Below is a small trained network, with its code and all its weights. Each question gives an input and a target symbol and asks what happens when units are switched off, that is, made to give their printed mean instead of their output.

import numpy as np


def w(rows, s, z=0):
    codes = np.array(rows[::2]) - 128.0
    scale = np.full(codes.shape[1], s)
    scale[-1] = z or s
    return codes * scale


def f(y):
    return y / 2 * (1 + np.tanh(0.7978845608 * (y + 0.044715 * y**3)))


def softmax(a):
    e = np.exp(a - a.max(-1, keepdims=True))
    return e / e.sum(-1, keepdims=True)


def log_softmax(a):
    a = a - a.max(-1, keepdims=True)
    return a - np.log(np.exp(a).sum(-1, keepdims=True))


def net(x, mask):
    ids = ['γδεζηθλμξπσφψω'.index(c) for c in x.split()]
    T = len(ids)
    res = E[ids] + P[:T]
    r = res
    for j in range(2):
        rows = slice(2 * j, 2 * j + 2)
        q, k, v = (r @ M[0][rows].T for M in (Q, K, V))
        z = softmax(np.where(np.tri(T) > 0, q @ k.T / 2**0.5, -1e9)) @ v
        o = O[0][rows]
        res = res + np.where(mask[j], z, o[:, -1]) @ o[:, :-1]
    y = f(res @ A[0][:, :-1].T + A[0][:, -1])
    res = res + np.where(mask[2:14], y, B[0][:, -1]) @ B[0][:, :-1]
    return log_softmax(res[-1] @ U[:, :-1].T + U[:, -1])


Q, K, V, O, A, B = {}, {}, {}, {}, {}, {}
E = w([
[157,145,104],'γ',
[153,155,92],'δ',
[139,120,122],'ε',
[153,81,171],'ζ',
[130,147,89],'η',
[119,197,13],'θ',
[121,93,152],'λ',
[140,127,117],'μ',
[104,108,125],'ξ',
[195,219,9],'π',
[225,167,74],'σ',
[225,90,163],'φ',
[88,149,102],'ψ',
[130,147,87],'ω',
],0.012)
P = w([
[120,149,159],'0',
[92,99,161],'1',
[160,96,80],'2',
[126,179,173],'3',
[92,91,130],'4',
[178,83,41],'5',
[139,204,180],'6',
[88,89,121],'7',
[186,57,2],'8',
[132,190,192],'9',
],0.015)
Q[0] = w([
[135,113,51],'h0',
[237,124,72],'h0',
[62,127,108],'h1',
[224,7,104],'h1',
],0.019)
K[0] = w([
[65,179,179],'h0',
[174,236,199],'h0',
[52,102,135],'h1',
[173,45,1],'h1',
],0.017)
V[0] = w([
[111,22,197],'h0',
[253,113,170],'h0',
[177,106,129],'h1',
[120,131,207],'h1',
],0.017)
O[0] = w([
[74,11,221,1],'h0',
[243,121,203,166],'h0',
[61,104,108,160],'h1',
[140,198,53,39],'h1',
],0.011,0.0096)
A[0] = w([
[207,126,162,138],'n0',
[75,105,13,153],'n1',
[72,18,84,30],'n2',
[129,170,202,93],'n3',
[36,245,220,103],'n4',
[49,78,62,96],'n5',
[90,143,152,67],'n6',
[154,197,191,2],'n7',
[119,213,177,61],'n8',
[69,79,173,133],'n9',
[116,164,62,52],'n10',
[122,88,159,126],'n11',
],0.011,0.0073)
B[0] = w([
[119,173,116,238],'n0',
[131,101,196,254],'n1',
[4,141,131,170],'n2',
[93,55,59,150],'n3',
[101,31,116,159],'n4',
[177,101,80,169],'n5',
[106,122,146,119],'n6',
[111,76,210,183],'n7',
[66,141,164,194],'n8',
[187,159,111,175],'n9',
[126,114,64,247],'n10',
[149,158,166,167],'n11',
],0.028,0.0099)
U = w([
[179,167,114,167],'γ',
[190,159,114,189],'δ',
[122,188,95,179],'ε',
[109,240,190,93],'ζ',
[192,77,238,173],'η',
[220,88,51,120],'θ',
[41,253,59,70],'λ',
[139,169,115,177],'μ',
[35,133,41,115],'ξ',
[149,210,4,126],'π',
[174,237,70,137],'σ',
[243,189,159,128],'φ',
[89,49,130,2],'ψ',
[181,90,151,114],'ω',
],0.0067,0.0084)

Each question gives the input, a string of symbols that net reads in full, and the target symbol t.
The units are the heads (2 rows each of Q, K, V and O) and the neurons (one row each of A and B). Each row of codes is followed by its name. A weight is (code - 128) times the scale printed after its matrix; where a second scale follows, it is the last column's (O, A, B and U).
mask holds one flag per unit, heads first, then neurons. A switched-off unit (its flag False) gives its mean, the last column of its rows in O or B, instead of its output. The means were averaged over made-up inputs and are rounded, as every weight is.
A unit's drop is (log p(t) with every unit on - log p(t) with that unit switched off) / (log p(t) with every unit on - log p(t) with every unit switched off).
The circuit of an input: a set's keep is (log p(t) with only the set's units on - log p(t) with every unit switched off) / (log p(t) with every unit on - log p(t) with every unit switched off). Starting from the 12 units with the biggest drops (on a tie, the unit counted first), units are removed one at a time, each time the one whose removal leaves the highest keep (on an exact tie, the one counted first), for as long as the keep stays at least 0.8.
units of the circuit, in order: the units of the circuit, biggest drop first
unit that matters most: the unit with the biggest drop
k most important neurons: the k neurons with the biggest drops, biggest first
heads that matter: for each layer, one digit per head in row order, 1 if its drop is at least 0.15 and else 0, layers parted by /
input θ θ ψ δ ψ γ η γ ω, target η: unit that matters most => h1
input η δ θ π, target λ: units of the circuit, in order => (n8, h0)
input ψ ψ σ ε η φ θ θ ζ, target θ: units of the circuit, in order => (h0, n10, n1, n8)
input ζ π φ φ ξ σ, target φ: units of the circuit, in order => (h0, n0, n2)
input θ ζ θ ξ ψ θ, target ξ: 2 most important neurons => (n2, n7)
input γ λ η θ η σ η η ε, target η: units of the circuit, in order => (h1, n10)
input φ φ θ ψ γ η θ θ π, target θ: heads that matter => 10
input ω π θ μ λ φ ε, target η: heads that matter => 10
input δ ε ω δ φ ω θ π, target π: 2 most important neurons => (n10, n7)
input θ θ σ η ψ, target ψ: 2 most important neurons => (n1, n2)
input γ ξ ε θ ζ φ, target θ: 2 most important neurons => (n10, n1)
input θ η η ξ, target ξ: units of the circuit, in order => (n1, n4)
input μ δ θ σ ξ ω, target σ: heads that matter => 10
input ξ η π, target ξ: heads that matter => 11
input ζ μ ζ μ φ φ η π π, target η: 2 most important neurons => (n10, n1)
input σ θ φ, target σ: heads that matter => 10
input φ ζ π θ η ψ, target θ: unit that matters most => h0
input ξ σ ω θ η π η, target λ: heads that matter => 11
input ω ψ θ ζ, target ξ: 2 most important neurons => (n10, n4)
input θ μ φ η γ ξ θ μ θ ω, target ξ: unit that matters most => n4
input γ θ σ φ λ ξ θ θ, target θ: 4 most important neurons => (n1, n10, n0, n2)
input σ σ θ μ, target ξ: 3 most important neurons => (n10, n4, n8)
input σ η π θ ε ω ω φ θ λ, target ξ: units of the circuit, in order => (n4, h0)
input φ θ μ η ζ θ μ δ δ δ, target ξ: units of the circuit, in order => (n4, n1)
input γ μ θ φ θ ζ, target φ: heads that matter => 10
input ξ ζ ε θ θ ε, target θ: 2 most important neurons => (n10, n1)
input π η γ, target π: heads that matter => 10
input φ ζ ζ δ, target η: units of the circuit, in order => (h0)
input η φ θ, target η: units of the circuit, in order => (h0, n1)
input η π θ θ ζ σ φ σ φ, target φ: heads that matter => 10
